[[-24.1  26.9  28.9  25.7 -41.1]
 [ -5.9  11.4  27.3  18.3 -29.7]
 [-17.8  16.1  18.8  17.3 -24.7]
 [ 20.6 -23.7 -30.4 -23.1  44.2]]
=>
[[11.4 27.3]
 [16.1 18.8]]

[[  9.1   3.1  44.0 -23.9 -23.1]
 [-27.0  58.2  14.8   1.5 -24.1]
 [-30.9  34.7  -9.3  15.5 -38.2]]
=>
[[58.2 14.8]
 [34.7 -9.3]]

[[ 30.7 -26.5 -45.6 -18.9 -31.8]
 [  1.5 -13.0 -17.2 -27.2  24.6]
 [ -0.1  46.9  -0.6 -28.3  13.8]
 [-36.1  21.4  -6.0  15.8  24.0]
 [ -4.9 -46.5  -6.5  41.1 -16.5]]
=>
[[-13.0 -17.2]
 [ 46.9  -0.6]]

[[-34.2 -43.0 -38.3  28.8]
 [-17.5 -11.3 -13.7 -10.2]
 [-56.3 -10.5 -41.6  15.7]
 [ 10.4  21.0   3.3 -59.0]]
=>
[[-11.3 -13.7]
 [-10.5 -41.6]]

[[ -3.9 -13.8  -7.0  -2.7  14.2]
 [-18.9 -17.3   6.7  28.8  41.9]
 [ 10.4   0.8  -8.9 -19.4 -24.4]
 [ 12.6  10.2  -7.8 -13.6  -9.8]
 [ 19.5  33.6  -8.9 -25.1 -54.9]]
=>
[[-17.3   6.7]
 [  0.8  -8.9]]

[[ -7.5 -53.9  44.5 -35.0]
 [-53.6 -36.5  18.4 -25.9]
 [-18.6 -55.9  43.4 -35.8]
 [-40.8 -49.4  32.9 -31.6]
 [-59.1 -19.7   2.2 -13.1]]
=>
[[-36.5  18.4]
 [-55.9  43.4]]

[[ 25.0 -36.1   3.3]
 [ 21.9 -44.3 -23.4]
 [-12.9  11.7 -13.0]
 [-32.7  36.9  -4.6]
 [-32.0  42.8  33.7]]
=>
[[-44.3 -23.4]
 [ 11.7 -13.0]]
---
[[ 37.3  -8.7  59.2]
 [  9.8 -13.4  19.2]]
=>
[[ 37.3  -8.7]
 [  9.8 -13.4]]

[[ 33.5 -39.7  17.6 -18.7]
 [  7.1 -16.0 -45.6 -48.7]
 [-28.5  24.5   0.2 -12.3]
 [ 21.3 -26.4  18.3 -14.7]
 [ -3.8   2.1  31.7 -20.6]]
=>
[[ 33.5 -39.7]
 [  7.1 -16.0]]

[[-10.6  13.1  17.4   3.5 -39.6]
 [ -2.3 -20.1  11.4   0.0   3.1]
 [ 18.3  45.3 -11.0   1.2 -15.2]
 [-18.6 -10.5  26.3   2.9 -37.7]]
=>
[[-10.6  13.1]
 [ -2.3 -20.1]]

[[16.1 56.0 28.3 -8.8]
 [ 7.6 35.6 11.6 -1.0]]
=>
[[16.1 56.0]
 [ 7.6 35.6]]

[[-49.6  47.6  34.5  42.6 -46.2]
 [  4.5  -2.6 -58.7 -36.8  50.8]]
=>
[[-49.6  47.6]
 [  4.5  -2.6]]

[[-53.9  -1.9]
 [ 12.5  30.2]
 [ 48.1 -23.6]]
=>
[[-53.9  -1.9]
 [ 12.5  30.2]]

[[ 19.3 -35.1 -38.5 -35.9  29.9]
 [-20.0 -34.7  -8.5  34.9 -44.5]
 [ -2.2  -3.8  48.6  32.7 -53.8]
 [ 12.3  -5.4  -2.5 -15.6  12.7]
 [  7.9 -33.2 -32.4 -14.8  11.3]]
=>
[[ 19.3 -35.1]
 [-20.0 -34.7]]

[[ 30.9  30.5 -27.2 -42.6]
 [-28.3 -29.6  13.7  34.6]
 [ 33.8  42.6  13.0  11.0]
 [ 13.0 -21.1 -21.0 -16.5]
 [-28.6  -3.2  13.1  32.6]]
=>
[[ 30.9  30.5]
 [-28.3 -29.6]]

[[ 10.9 -42.5]
 [ -0.2 -10.1]
 [-33.1  10.8]
 [-21.5 -19.2]
 [-39.1 -12.3]]
=>
[[ 10.9 -42.5]
 [ -0.2 -10.1]]
---
[[ -8.3  38.6 -41.6 -42.8  36.3  -1.1  23.5   9.3  24.5 -44.0]
 [-15.2 -10.0  15.7  23.3  -8.3 -28.6   0.5   0.6  14.1  28.6]
 [-12.5  11.1  -8.1  -4.7  10.4 -19.1   9.4   5.2  19.2  -1.4]
 [ -0.9  32.7 -30.9 -31.6  29.6 -20.9   6.8  17.6  23.9 -28.2]
 [ 24.5  -2.2  14.4   3.9  -2.2  27.2 -20.5   5.1 -17.1   2.2]
 [ -5.2 -28.1  35.7  35.7 -25.8  24.4  -3.7 -17.5 -12.2  33.7]]
=>
[[-15.2 -10.0  15.7  23.3  -8.3 -28.6   0.5   0.6  14.1  28.6]
 [ -0.9  32.7 -30.9 -31.6  29.6 -20.9   6.8  17.6  23.9 -28.2]
 [ -5.2 -28.1  35.7  35.7 -25.8  24.4  -3.7 -17.5 -12.2  33.7]]

[[-33.4  37.6  11.9  45.5  50.8]
 [-34.6 -56.2 -36.6  28.2  -5.5]
 [ 18.4 -34.8  13.3  -4.0 -46.2]]
=>
[[-34.6 -56.2 -36.6  28.2  -5.5]]

[[ 21.5 -10.3  26.8  14.0 -19.8  33.5  27.1 -18.1  26.3 -18.8  -5.5 -18.1
   26.3]
 [-13.8  29.6 -16.4 -41.0  11.2 -16.7  -7.9  13.4  -1.7  42.2 -13.4  28.5
  -10.2]
 [-21.6  -6.5 -26.5  43.0  46.4 -37.2 -47.7  43.2 -13.0 -26.0  40.7   8.5
  -44.8]
 [ 26.1  -4.1  33.6  16.7 -15.8  32.8  29.2 -15.6  -5.2 -28.4   7.0  -8.8
   34.1]
 [-34.4   2.3 -46.7   0.2  37.3 -35.9 -46.4  34.4  45.7  24.8   0.5   8.2
  -54.3]]
=>
[[-13.8  29.6 -16.4 -41.0  11.2 -16.7  -7.9  13.4  -1.7  42.2 -13.4  28.5
  -10.2]
 [ 26.1  -4.1  33.6  16.7 -15.8  32.8  29.2 -15.6  -5.2 -28.4   7.0  -8.8
   34.1]]

[[ -4.5  28.5  24.1 -36.2 -47.0 -41.5]
 [  8.0  21.4   1.8  -5.3 -18.6 -19.0]
 [ -8.4   7.7  22.1 -25.2 -22.3 -27.2]
 [-21.5 -17.9  -8.0   0.6   6.4   3.9]
 [  8.1  19.7  -3.6   0.0 -14.0 -14.9]
 [-25.1 -21.1 -10.6   2.1   9.8   6.1]
 [  0.4   4.8 -12.0   9.0   1.2  -2.2]
 [-39.4 -41.4 -14.3   7.8  29.2  17.8]
 [  2.8  26.4  12.7 -21.4 -34.5 -30.6]
 [-31.8 -34.2 -16.3   9.2  24.7  17.6]]
=>
[[  8.0  21.4   1.8  -5.3 -18.6 -19.0]
 [-21.5 -17.9  -8.0   0.6   6.4   3.9]
 [-25.1 -21.1 -10.6   2.1   9.8   6.1]
 [-39.4 -41.4 -14.3   7.8  29.2  17.8]
 [-31.8 -34.2 -16.3   9.2  24.7  17.6]]

[[ 11.1  15.6  10.8]
 [-29.1 -18.6   6.6]
 [ -0.4  19.0   9.1]
 [ 43.0  27.1  22.7]]
=>
[[-29.1 -18.6   6.6]
 [ 43.0  27.1  22.7]]

[[ 18.5 -12.7 -26.7 -38.5 -19.1   9.9  27.7  22.3 -44.5]
 [-39.1 -22.4  22.9  46.9  19.2 -28.1 -45.7 -46.7  36.5]
 [-14.4  28.0   3.1   8.3 -17.4  20.4   7.8 -10.4 -41.1]
 [ 22.2  -3.7 -27.7  -1.0  19.7 -26.9 -24.7 -21.0  27.3]
 [-37.8 -18.9  20.7  43.7  22.9 -39.8 -52.1 -45.2  40.7]
 [-40.8  11.9   8.5  29.6  -7.0   1.0 -30.3 -28.7  -0.5]
 [ -5.4  13.4  -6.9  31.8  26.5 -35.2 -52.6 -42.0  38.9]]
=>
[[-39.1 -22.4  22.9  46.9  19.2 -28.1 -45.7 -46.7  36.5]
 [ 22.2  -3.7 -27.7  -1.0  19.7 -26.9 -24.7 -21.0  27.3]
 [-40.8  11.9   8.5  29.6  -7.0   1.0 -30.3 -28.7  -0.5]]

[[-23.8  49.2  53.6  43.3   7.3  42.2  24.9 -29.5 -44.2 -56.2  -6.0]
 [ 50.4  39.9 -41.1 -53.9 -45.1  50.1  45.1  50.8 -54.7 -30.4  32.5]
 [ 41.7  -1.2 -13.3 -17.7  52.9 -14.0  45.8 -36.5  -7.8  16.8 -52.4]
 [ -1.4  -1.4   1.0   8.5  -0.1   5.4  -8.6  -3.6  -1.4   0.3   1.9]
 [  5.2   7.2 -13.8   4.8   1.0  -6.1   2.8  -7.6   9.0 -10.3   0.8]]
=>
[[ 50.4  39.9 -41.1 -53.9 -45.1  50.1  45.1  50.8 -54.7 -30.4  32.5]
 [ -1.4  -1.4   1.0   8.5  -0.1   5.4  -8.6  -3.6  -1.4   0.3   1.9]]

[[ 28.8 -50.5  35.2  38.1  43.0  30.6  23.1  45.9 -24.3  48.1]
 [-22.9 -55.8  -1.3 -49.5 -42.8  22.0 -42.1   2.1   2.7  49.3]
 [ 12.9   4.6 -38.1 -46.1  -2.3  24.4 -22.3  10.6  37.8 -28.1]]
=>
[[-22.9 -55.8  -1.3 -49.5 -42.8  22.0 -42.1   2.1   2.7  49.3]]
